Here is a tiny trained network, its code and every weight. The questions are about switching its units off for an input and a class, where a switched-off unit gives its printed mean instead of its output.

import numpy as np


def w(rows, s, z=0):
    codes = np.array(rows[::2]) - 128.0
    scale = np.full(codes.shape[1], s)
    scale[-1] = z or s
    return codes * scale


def f(y):
    return np.maximum(y, 0)


def log_softmax(a):
    a = a - a.max(-1, keepdims=True)
    return a - np.log(np.exp(a).sum(-1, keepdims=True))


def net(x, mask):
    res = np.array(x, float).reshape(1, 6) / 4 @ E
    y = f(res @ A[0][:, :-1].T + A[0][:, -1])
    res = res + np.where(mask, y, B[0][:, -1]) @ B[0][:, :-1]
    return log_softmax(res[-1] @ U[:, :-1].T + U[:, -1])


A, B = {}, {}
E = w([
[139,107,117,181,122,85,199,209,66,233],'x0',
[131,173,74,179,95,60,190,185,190,136],'x1',
[80,177,70,174,128,188,208,69,115,106],'x2',
[95,231,45,103,87,56,160,160,148,103],'x3',
[148,87,62,85,26,84,189,111,111,150],'x4',
[86,1,38,218,157,167,28,71,118,114],'x5',
],0.0095)
A[0] = w([
[150,138,70,110,101,72,67,106,133,85,152],'neuron 0',
[85,142,179,96,117,67,125,133,209,142,223],'neuron 1',
[211,108,225,81,111,161,93,181,93,191,100],'neuron 2',
[163,37,164,135,147,159,75,108,45,113,153],'neuron 3',
[109,150,133,145,120,74,184,111,68,153,124],'neuron 4',
[174,65,114,98,80,59,114,120,141,57,71],'neuron 5',
[153,111,67,160,88,181,99,58,103,85,194],'neuron 6',
[140,159,85,149,81,95,142,107,159,25,214],'neuron 7',
[64,149,29,168,104,126,134,90,122,41,217],'neuron 8',
[169,92,83,213,152,147,140,151,32,154,236],'neuron 9',
[27,25,172,114,163,130,117,20,129,163,248],'neuron 10',
[176,112,116,188,135,179,97,82,80,168,138],'neuron 11',
[84,48,72,124,110,161,127,1,91,111,227],'neuron 12',
[124,88,124,166,174,176,141,91,173,165,160],'neuron 13',
[143,152,172,105,99,98,121,92,132,106,184],'neuron 14',
[121,232,248,113,195,115,110,108,139,143,145],'neuron 15',
],0.0082,0.0019)
B[0] = w([
[1,189,119,120,161,201,88,130,119,110,183],'neuron 0',
[144,158,205,159,135,110,134,145,137,144,188],'neuron 1',
[123,163,110,158,91,93,173,49,158,84,222],'neuron 2',
[151,42,33,85,144,80,168,157,181,213,233],'neuron 3',
[133,143,100,172,111,69,164,157,150,101,181],'neuron 4',
[129,103,181,137,105,141,151,84,103,133,177],'neuron 5',
[178,88,104,82,120,76,143,172,134,162,211],'neuron 6',
[102,100,106,138,139,110,86,106,113,93,201],'neuron 7',
[100,151,57,136,132,60,129,86,161,144,225],'neuron 8',
[178,76,103,105,91,143,167,125,178,125,218],'neuron 9',
[224,129,86,129,77,125,206,153,151,164,237],'neuron 10',
[135,194,107,99,164,102,144,186,108,123,198],'neuron 11',
[187,68,74,84,160,167,127,149,58,220,246],'neuron 12',
[185,134,173,85,187,131,117,150,94,130,189],'neuron 13',
[108,152,174,116,98,167,121,112,124,140,168],'neuron 14',
[108,116,145,114,180,157,63,136,105,20,223],'neuron 15',
],0.0085,0.012)
U = w([
[1,142,12,111,127,75,168,78,217,101,52],'0',
[14,136,250,56,195,177,112,145,95,54,254],'1',
[195,64,49,60,145,86,181,203,144,246,98],'2',
],0.0073,0.00058)

Each question gives the input, the list of numbers given to net, and the class t.
The units are the neurons (one row each of A and B). Each row of codes is followed by its name. A weight is (code - 128) times the scale printed after its matrix; where a second scale follows, it is the last column's (A, B and U).
mask holds one flag per neuron, in row order. A switched-off neuron (its flag False) gives its mean, the last column of its row in B, instead of its output. The means were averaged over made-up inputs and are rounded, as every weight is.
A unit's drop is (log p(t) with every unit on - log p(t) with that unit switched off) / (log p(t) with every unit on - log p(t) with every unit switched off).
The circuit of an input: a set's keep is (log p(t) with only the set's units on - log p(t) with every unit switched off) / (log p(t) with every unit on - log p(t) with every unit switched off). Starting from the 12 units with the biggest drops (on a tie, the unit counted first), units are removed one at a time, each time the one whose removal leaves the highest keep (on an exact tie, the one counted first), for as long as the keep stays at least 0.8.
units of the circuit, in order: the units of the circuit, biggest drop first
top k neurons: the k neurons with the biggest drops, biggest first
drop when u is switched off: that unit's drop, to one decimal
input [-7,-4,7,-1,-3,-2], class 2: units of the circuit, in order	(neuron 12)
input [3,7,-6,-5,-3,-3], class 1: units of the circuit, in order	(neuron 3; neuron 10; neuron 12)
input [2,4,8,2,4,2], class 0: top 3 neurons	(neuron 8; neuron 10; neuron 3)
input [-5,1,5,-2,-7,0], class 1: units of the circuit, in order	(neuron 15; neuron 3)
input [-2,-5,0,8,2,3], class 0: top 3 neurons	(neuron 0; neuron 8; neuron 3)
input [2,-3,7,7,-4,6], class 2: top 2 neurons	(neuron 12; neuron 6)
input [-8,6,0,-1,2,7], class 2: top 2 neurons	(neuron 12; neuron 6)
input [4,3,-6,-7,2,-6], class 0: top 2 neurons	(neuron 2; neuron 12)
input [-8,1,-4,-4,-5,0], class 1: top 2 neurons	(neuron 15; neuron 12)
input [1,3,8,0,-1,0], class 0: drop when neuron 10 is switched off	0.3
input [2,4,-4,6,2,-8], class 1: drop when neuron 1 is switched off	0.1
input [-1,4,-4,-7,-8,-5], class 1: drop when neuron 4 is switched off	0.0
input [3,0,6,-5,-5,-2], class 1: drop when neuron 8 is switched off	0.1
